Here is a tiny trained network, its code and every weight. The questions are about switching its units off for an input and a class, where a switched-off unit gives its printed mean instead of its output.

import numpy as np


def w(rows, s, z=0):
    codes = np.array(rows[::2]) - 128.0
    scale = np.full(codes.shape[1], s)
    scale[-1] = z or s
    return codes * scale


def f(y):
    return y / 2 * (1 + np.tanh(0.7978845608 * (y + 0.044715 * y**3)))


def log_softmax(a):
    a = a - a.max(-1, keepdims=True)
    return a - np.log(np.exp(a).sum(-1, keepdims=True))


def net(x, mask):
    res = np.array(x, float).reshape(1, 2) / 4 @ E
    y = f(res @ A[0][:, :-1].T + A[0][:, -1])
    res = res + np.where(mask, y, B[0][:, -1]) @ B[0][:, :-1]
    return log_softmax(res[-1] @ U[:, :-1].T + U[:, -1])


A, B = {}, {}
E = w([
[90,121,119,86,80,164,26,83],'x0',
[122,185,53,161,99,143,168,8],'x1',
],0.014)
A[0] = w([
[113,132,131,109,116,136,10,77,179],'n1',
[128,111,157,121,136,111,59,240,74],'n2',
[135,141,131,129,149,106,238,153,154],'n3',
[136,115,134,139,121,137,139,119,249],'n4',
[127,119,103,157,99,129,160,29,65],'n5',
[137,125,133,160,136,151,213,163,109],'n6',
[120,123,143,121,178,118,227,141,86],'n7',
[125,173,117,115,148,112,168,24,142],'n8',
[107,123,136,112,134,145,15,90,73],'n9',
[131,141,140,105,148,125,109,152,245],'n10',
],0.013,0.011)
B[0] = w([
[132,138,102,157,49,82,77,163,250],'n1',
[172,150,186,42,176,211,231,49,231],'n2',
[130,145,128,159,55,83,80,159,226],'n3',
[8,31,67,243,153,85,73,144,203],'n4',
[170,123,210,41,174,186,205,103,202],'n5',
[171,146,100,81,36,134,98,150,191],'n6',
[204,183,158,73,62,116,87,139,193],'n7',
[98,80,152,112,155,164,182,105,227],'n8',
[236,195,157,90,50,94,131,191,203],'n9',
[4,38,96,184,119,120,153,91,208],'n10',
],0.017,0.016)
U = w([
[220,159,138,126,48,81,107,165,72],'0',
[135,121,182,89,162,250,216,83,94],'1',
[4,94,87,210,149,110,121,123,254],'2',
[120,189,105,149,220,173,131,118,74],'3',
],0.013,0.0062)

Each question gives the input, the list of numbers given to net, and the class t.
The units are the neurons (one row each of A and B). Each row of codes is followed by its name. A weight is (code - 128) times the scale printed after its matrix; where a second scale follows, it is the last column's (A, B and U).
mask holds one flag per neuron, in row order. A switched-off neuron (its flag False) gives its mean, the last column of its row in B, instead of its output. The means were averaged over made-up inputs and are rounded, as every weight is.
A unit's drop is (log p(t) with every unit on - log p(t) with that unit switched off) / (log p(t) with every unit on - log p(t) with every unit switched off).
The circuit of an input: a set's keep is (log p(t) with only the set's units on - log p(t) with every unit switched off) / (log p(t) with every unit on - log p(t) with every unit switched off). Starting from all 10 units, units are removed one at a time, each time the one whose removal leaves the highest keep (on an exact tie, the one counted first), for as long as the keep stays at least 0.8.
units of the circuit, in order: the units of the circuit, biggest drop first
k most important neurons: the k neurons with the biggest drops, biggest first
drop of u: that unit's drop, to one decimal
input [3,-6], class 1: units of the circuit, in order	n2
input [-3,-3], class 2: 2 most important neurons	n9; n5
input [3,1], class 2: 2 most important neurons	n7; n6
input [-5,-6], class 1: 2 most important neurons	n2; n1
input [3,3], class 2: 2 most important neurons	n2; n7
input [-5,8], class 1: 2 most important neurons	n5; n8
input [3,-1], class 2: 2 most important neurons	n7; n6
input [-1,4], class 1: 3 most important neurons	n5; n1; n10
input [2,-4], class 1: 2 most important neurons	n2; n3
input [0,6], class 1: drop of n6	0.0
input [-3,1], class 2: drop of n9	0.7
input [1,2], class 2: drop of n2	0.3
